Below is a small trained network, with its code and all its weights. Each question gives an input and a target symbol and asks what happens when units are switched off, that is, made to give their printed mean instead of their output.

import numpy as np


def w(rows, s, z=0):
    codes = np.array(rows[::2]) - 128.0
    scale = np.full(codes.shape[1], s)
    scale[-1] = z or s
    return codes * scale


def f(y):
    return np.maximum(y, 0)


def softmax(a):
    e = np.exp(a - a.max(-1, keepdims=True))
    return e / e.sum(-1, keepdims=True)


def log_softmax(a):
    a = a - a.max(-1, keepdims=True)
    return a - np.log(np.exp(a).sum(-1, keepdims=True))


def net(x, mask):
    ids = ['αβγδζηθμπσφψ'.index(c) for c in x.split()]
    T = len(ids)
    res = E[ids] + P[:T]
    u = 0
    for l in range(2):
        q, k, v = (res @ M[l].T for M in (Q, K, V))
        z = softmax(np.where(np.tri(T) > 0, q @ k.T / 2**0.5, -1e9)) @ v
        res = res + np.where(mask[u], z, O[l][:, -1]) @ O[l][:, :-1]
        u += 1
        y = f(res @ A[l][:, :-1].T + A[l][:, -1])
        res = res + np.where(mask[u : u + 4], y, B[l][:, -1]) @ B[l][:, :-1]
        u += 4
    return log_softmax(res[-1] @ U[:, :-1].T + U[:, -1])


Q, K, V, O, A, B = {}, {}, {}, {}, {}, {}
E = w([
[173,135,124,169,151,128,86,214,144,94,180],'α',
[88,65,22,195,109,82,70,150,189,141,137],'β',
[185,87,110,83,147,9,147,178,149,142,192],'γ',
[142,122,121,139,75,80,131,191,69,115,86],'δ',
[35,120,86,128,161,224,172,135,171,189,77],'ζ',
[100,121,94,229,182,122,165,98,40,79,146],'η',
[99,180,73,80,174,71,100,177,116,103,89],'θ',
[101,105,218,61,101,67,83,92,134,185,44],'μ',
[104,80,140,165,167,61,163,64,123,79,91],'π',
[156,44,147,234,111,186,167,131,107,171,148],'σ',
[141,145,58,147,133,96,137,130,72,220,151],'φ',
[152,102,81,95,122,152,54,83,22,138,112],'ψ',
],0.011)
P = w([
[222,93,105,180,254,123,147,119,106,129,38],'0',
[183,125,110,157,164,143,155,149,127,112,77],'1',
[152,110,97,144,158,115,134,144,126,116,108],'2',
[133,106,99,140,138,108,131,137,131,127,123],'3',
[110,108,108,135,125,111,121,145,120,135,130],'4',
[98,104,110,127,117,109,111,140,114,139,145],'5',
[76,110,123,138,110,108,109,147,121,156,142],'6',
[61,112,134,134,104,110,100,145,115,166,147],'7',
[63,123,132,133,102,105,103,149,119,157,155],'8',
[55,118,146,131,106,103,107,135,121,172,148],'9',
],0.0096)
Q[0] = w([
[21,3,24,199,250,99,102,233,72,197,126],'0.h0',
[144,64,10,173,131,28,34,237,32,118,117],'0.h0',
],0.0056)
K[0] = w([
[41,117,237,51,2,90,11,112,130,203,155],'0.h0',
[68,122,203,20,131,140,111,143,254,235,143],'0.h0',
],0.0064)
V[0] = w([
[148,67,222,130,106,59,136,84,118,115,109],'0.h0',
[65,110,192,162,149,188,63,1,143,191,66],'0.h0',
],0.0075)
O[0] = w([
[98,18,122,2,134,153,240,164,91,99,149,254],'0.h0',
[210,122,48,69,16,120,174,54,175,82,123,128],'0.h0',
],0.0066,0.0011)
A[0] = w([
[69,96,130,77,80,144,140,136,142,165,97,252],'0.n0',
[172,154,112,176,78,77,95,120,154,79,146,146],'0.n1',
[185,114,128,143,172,222,1,138,128,113,131,60],'0.n2',
[141,108,181,46,115,85,105,112,150,136,120,201],'0.n3',
],0.0082,0.002)
B[0] = w([
[119,171,109,158,103,139,165,119,146,99,204,252],'0.n0',
[152,159,180,188,85,50,182,159,111,73,98,172],'0.n1',
[173,82,143,158,129,180,2,56,163,101,134,167],'0.n2',
[190,155,88,172,121,97,129,184,117,128,178,190],'0.n3',
],0.0078,0.004)
Q[1] = w([
[196,64,146,31,125,74,83,168,112,136,105],'1.h0',
[136,56,107,204,150,28,113,175,2,99,209],'1.h0',
],0.0068)
K[1] = w([
[90,13,88,162,254,186,161,144,70,121,51],'1.h0',
[10,93,149,89,81,189,94,162,130,166,167],'1.h0',
],0.0066)
V[1] = w([
[166,151,133,88,62,62,77,205,148,169,158],'1.h0',
[116,93,79,127,174,158,132,154,254,225,154],'1.h0',
],0.008)
O[1] = w([
[197,84,35,70,152,95,59,254,94,84,132,3],'1.h0',
[93,95,101,97,205,209,170,191,251,223,119,145],'1.h0',
],0.0076,0.0024)
A[1] = w([
[86,188,203,134,174,121,114,126,152,103,128,248],'1.n0',
[133,105,250,166,141,123,160,149,121,129,125,63],'1.n1',
[110,114,149,114,132,108,117,127,142,118,14,211],'1.n2',
[138,218,178,154,154,113,105,135,89,186,90,9],'1.n3',
],0.011,0.0011)
B[1] = w([
[91,191,150,65,167,133,142,108,212,52,170,218],'1.n0',
[120,94,210,131,85,151,147,172,56,105,195,253],'1.n1',
[56,63,174,77,47,49,58,168,113,96,1,177],'1.n2',
[191,247,18,133,147,130,154,137,75,119,130,227],'1.n3',
],0.0088,0.0048)
U = w([
[196,127,145,134,134,180,62,158,170,58,173,152],'α',
[122,52,73,231,149,66,75,153,188,128,87,31],'β',
[133,82,156,62,211,122,157,208,127,169,143,129],'γ',
[126,119,130,135,88,112,112,198,59,112,90,173],'δ',
[75,177,134,126,103,198,184,112,222,182,84,222],'ζ',
[97,177,123,170,108,126,167,90,99,103,204,72],'η',
[123,178,95,49,174,85,91,124,145,87,97,66],'θ',
[255,98,102,33,130,161,199,100,157,72,100,79],'μ',
[36,77,191,78,99,79,125,86,135,110,128,125],'π',
[137,72,184,185,92,212,146,136,110,201,138,75],'σ',
[189,142,58,158,179,116,136,132,101,209,111,146],'φ',
[162,98,129,119,102,137,28,38,96,151,116,252],'ψ',
],0.0083,0.0036)

Each question gives the input, a string of symbols that net reads in full, and the target symbol t.
The units are the heads (2 rows each of Q, K, V and O) and the neurons (one row each of A and B). Each row of codes is followed by its name. A weight is (code - 128) times the scale printed after its matrix; where a second scale follows, it is the last column's (O, A, B and U).
mask holds one flag per unit, layer by layer, with each layer's heads first. A switched-off unit (its flag False) gives its mean, the last column of its rows in O or B, instead of its output. The means were averaged over made-up inputs and are rounded, as every weight is.
A unit's drop is (log p(t) with every unit on - log p(t) with that unit switched off) / (log p(t) with every unit on - log p(t) with every unit switched off).
The circuit of an input: a set's keep is (log p(t) with only the set's units on - log p(t) with every unit switched off) / (log p(t) with every unit on - log p(t) with every unit switched off). Starting from all 10 units, units are removed one at a time, each time the one whose removal leaves the highest keep (on an exact tie, the one counted first), for as long as the keep stays at least 0.8.
circuit, biggest first: the units of the circuit, biggest drop first
unit that matters most: the unit with the biggest drop
top k neurons: the k neurons with the biggest drops, biggest first
top k neurons in layer l: the k neurons of layer l with the biggest drops, biggest first
drop of u: that unit's drop, to one decimal
input η π η ζ π μ ζ μ φ ζ, target μ: circuit, biggest first : [0.h0; 1.h0; 0.n0]
input ζ η ζ, target η: top 2 neurons : [0.n1; 1.n3]
input θ γ γ, target γ: circuit, biggest first : [0.h0; 1.h0]
input μ π α, target μ: circuit, biggest first : [0.h0]
input η θ η π ζ δ γ φ ζ, target δ: circuit, biggest first : [1.h0; 0.h0]
input η π θ η ζ π η δ π γ, target γ: circuit, biggest first : [0.h0; 1.h0; 0.n1]
input μ γ δ, target μ: top 2 neurons in layer 1 : [1.n1; 1.n2]
input γ η π ψ δ θ γ φ β, target β: circuit, biggest first : [1.h0; 1.n1; 0.h0]
input δ α β φ φ, target φ: circuit, biggest first : [0.h0; 1.n3; 1.n1]
input ζ μ θ π, target μ: top 3 neurons : [0.n3; 1.n1; 1.n2]
input β η ζ η α θ, target θ: circuit, biggest first : [0.h0; 1.n0; 1.n3; 1.n1]
input η π μ ζ ζ, target μ: circuit, biggest first : [0.h0; 0.n0; 0.n3; 1.h0]
input ζ α μ, target ζ: top 2 neurons : [0.n3; 0.n1]
input γ η γ, target η: unit that matters most : 1.h0
input μ ζ μ, target ζ: top 2 neurons : [0.n3; 1.n1]
input η δ β η η π η φ, target φ: top 3 neurons : [1.n3; 1.n1; 1.n0]
input σ ζ η π, target π: top 3 neurons : [1.n2; 0.n0; 1.n3]
input η η η σ, target σ: top 3 neurons : [1.n1; 1.n0; 1.n3]
input φ π ψ η η φ θ, target θ: top 3 neurons in layer 1 : [1.n0; 1.n3; 1.n1]
input μ π η, target μ: unit that matters most : 0.h0
input φ η ψ ζ δ ζ, target δ: top 2 neurons : [0.n1; 1.n0]
input γ γ φ π, target π: top 2 neurons in layer 0 : [0.n3; 0.n0]
input π ζ σ, target σ: top 3 neurons in layer 1 : [1.n1; 1.n0; 1.n3]
input μ γ π, target μ: drop of 0.n3 : 0.2
input π φ η ζ η ζ, target η: drop of 0.n1 : 0.8
input η φ η ψ, target ψ: drop of 0.n2 : 0.3
input μ δ φ, target μ: drop of 1.n1 : 0.0
input μ η β, target μ: circuit, biggest first : [0.h0]
